Below is a small trained network, with its code and all its weights. Each question gives an input and a class and asks what happens when units are switched off, that is, made to give their printed mean instead of their output.

import numpy as np


def w(rows, s, z=0):
    codes = np.array(rows[::2]) - 128.0
    scale = np.full(codes.shape[1], s)
    scale[-1] = z or s
    return codes * scale


def norm(h):
    return h / np.sqrt((h * h).mean(-1, keepdims=True) + 1e-5)


def f(y):
    return np.maximum(y, 0)


def log_softmax(a):
    a = a - a.max(-1, keepdims=True)
    return a - np.log(np.exp(a).sum(-1, keepdims=True))


def net(x, mask):
    res = np.array(x, float).reshape(1, 2) / 4 @ E
    u = 0
    for l in range(4):
        y = f(norm(res) @ A[l][:, :-1].T + A[l][:, -1])
        res = res + np.where(mask[u : u + 9], y, B[l][:, -1]) @ B[l][:, :-1]
        u += 9
    return log_softmax(norm(res)[-1] @ U[:, :-1].T + U[:, -1])


A, B = {}, {}
E = w([
[177,67,201],'x0',
[101,72,1],'x1',
],0.0052)
A[0] = w([
[139,122,229,52],'L0N0',
[95,160,152,61],'L0N1',
[78,2,172,7],'L0N2',
[97,32,194,67],'L0N3',
[150,186,162,67],'L0N4',
[40,135,202,57],'L0N5',
[115,115,103,112],'L0N6',
[53,157,96,107],'L0N7',
[116,36,63,150],'L0N8',
],0.0083,0.0019)
B[0] = w([
[112,148,126,227],'L0N0',
[3,184,91,154],'L0N1',
[52,23,157,185],'L0N2',
[231,188,77,192],'L0N3',
[108,16,96,184],'L0N4',
[118,65,124,175],'L0N5',
[153,104,35,162],'L0N6',
[71,173,60,197],'L0N7',
[194,114,89,253],'L0N8',
],0.0059,0.0045)
A[1] = w([
[136,152,50,81],'L1N0',
[156,169,95,141],'L1N1',
[191,166,118,139],'L1N2',
[154,96,54,130],'L1N3',
[67,154,142,51],'L1N4',
[182,65,150,128],'L1N5',
[183,170,150,83],'L1N6',
[164,8,161,80],'L1N7',
[59,134,146,6],'L1N8',
],0.011,0.0022)
B[1] = w([
[158,139,91,229],'L1N0',
[70,89,1,170],'L1N1',
[170,213,58,153],'L1N2',
[125,101,115,253],'L1N3',
[70,205,157,167],'L1N4',
[156,89,128,223],'L1N5',
[207,156,121,153],'L1N6',
[141,169,217,248],'L1N7',
[122,252,55,161],'L1N8',
],0.005,0.0053)
A[2] = w([
[1,133,132,116],'L2N0',
[136,23,74,251],'L2N1',
[204,81,232,95],'L2N2',
[114,146,151,155],'L2N3',
[222,177,228,100],'L2N4',
[93,79,136,46],'L2N5',
[137,96,64,181],'L2N6',
[187,230,143,140],'L2N7',
[99,185,137,66],'L2N8',
],0.008,0.0029)
B[2] = w([
[157,202,227,187],'L2N0',
[23,112,206,253],'L2N1',
[134,154,134,234],'L2N2',
[149,125,71,155],'L2N3',
[127,95,79,231],'L2N4',
[161,119,96,128],'L2N5',
[147,162,255,219],'L2N6',
[149,167,123,187],'L2N7',
[123,183,121,156],'L2N8',
],0.0063,0.0052)
A[3] = w([
[83,12,180,121],'L3N0',
[118,150,31,163],'L3N1',
[220,158,106,103],'L3N2',
[58,116,41,131],'L3N3',
[135,3,171,68],'L3N4',
[107,176,46,145],'L3N5',
[125,175,117,52],'L3N6',
[76,215,162,253],'L3N7',
[126,198,102,45],'L3N8',
],0.012,0.0026)
B[3] = w([
[93,133,75,219],'L3N0',
[144,52,197,214],'L3N1',
[183,126,185,180],'L3N2',
[116,127,241,233],'L3N3',
[76,116,3,217],'L3N4',
[115,59,160,224],'L3N5',
[194,169,134,162],'L3N6',
[146,126,20,254],'L3N7',
[174,182,119,184],'L3N8',
],0.0081,0.0065)
U = w([
[177,241,41,136],'0',
[91,4,214,140],'1',
[223,116,181,214],'2',
[81,63,60,214],'3',
[99,146,150,1],'4',
[104,149,144,16],'5',
],0.016,0.0073)

Each question gives the input, the list of numbers given to net, and the class t.
The units are the neurons (one row each of A and B). Each row of codes is followed by its name. A weight is (code - 128) times the scale printed after its matrix; where a second scale follows, it is the last column's (A, B and U).
mask holds one flag per neuron, layer by layer. A switched-off neuron (its flag False) gives its mean, the last column of its row in B, instead of its output. The means were averaged over made-up inputs and are rounded, as every weight is.
A unit's drop is (log p(t) with every unit on - log p(t) with that unit switched off) / (log p(t) with every unit on - log p(t) with every unit switched off).
The circuit of an input: a set's keep is (log p(t) with only the set's units on - log p(t) with every unit switched off) / (log p(t) with every unit on - log p(t) with every unit switched off). Starting from the 12 units with the biggest drops (on a tie, the unit counted first), units are removed one at a time, each time the one whose removal leaves the highest keep (on an exact tie, the one counted first), for as long as the keep stays at least 0.8.
circuit, biggest first: the units of the circuit, biggest drop first
k most important neurons: the k neurons with the biggest drops, biggest first
k most important neurons of layer l: the k neurons of layer l with the biggest drops, biggest first
drop of u: that unit's drop, to one decimal
input [-8,2], class 1: circuit, biggest first -> [L3N3, L3N1]
input [-3,0], class 0: 3 most important neurons -> [L0N8, L2N0, L0N3]
input [-1,0], class 0: 4 most important neurons -> [L0N8, L0N3, L3N7, L2N0]
input [5,0], class 2: most important neuron of layer 1 -> [L1N7]
input [-8,1], class 1: 4 most important neurons -> [L1N7, L3N5, L1N1, L3N1]
input [0,-1], class 0: 3 most important neurons -> [L0N8, L0N1, L0N0]
input [-4,0], class 0: 2 most important neurons of layer 0 -> [L0N8, L0N3]
input [0,0], class 0: 4 most important neurons of layer 0 -> [L0N5, L0N3, L0N6, L0N2]
input [-1,-1], class 0: 2 most important neurons -> [L0N8, L2N0]
input [0,-2], class 0: 2 most important neurons -> [L0N8, L0N1]
input [2,0], class 2: 3 most important neurons -> [L0N3, L0N4, L1N7]
input [6,-1], class 2: 2 most important neurons -> [L0N3, L1N7]
input [7,2], class 3: drop of L0N2 -> 2.4
input [6,2], class 3: drop of L3N4 -> 0.2
input [8,3], class 3: circuit, biggest first -> [L3N4]
input [3,1], class 3: drop of L0N2 -> 4.7
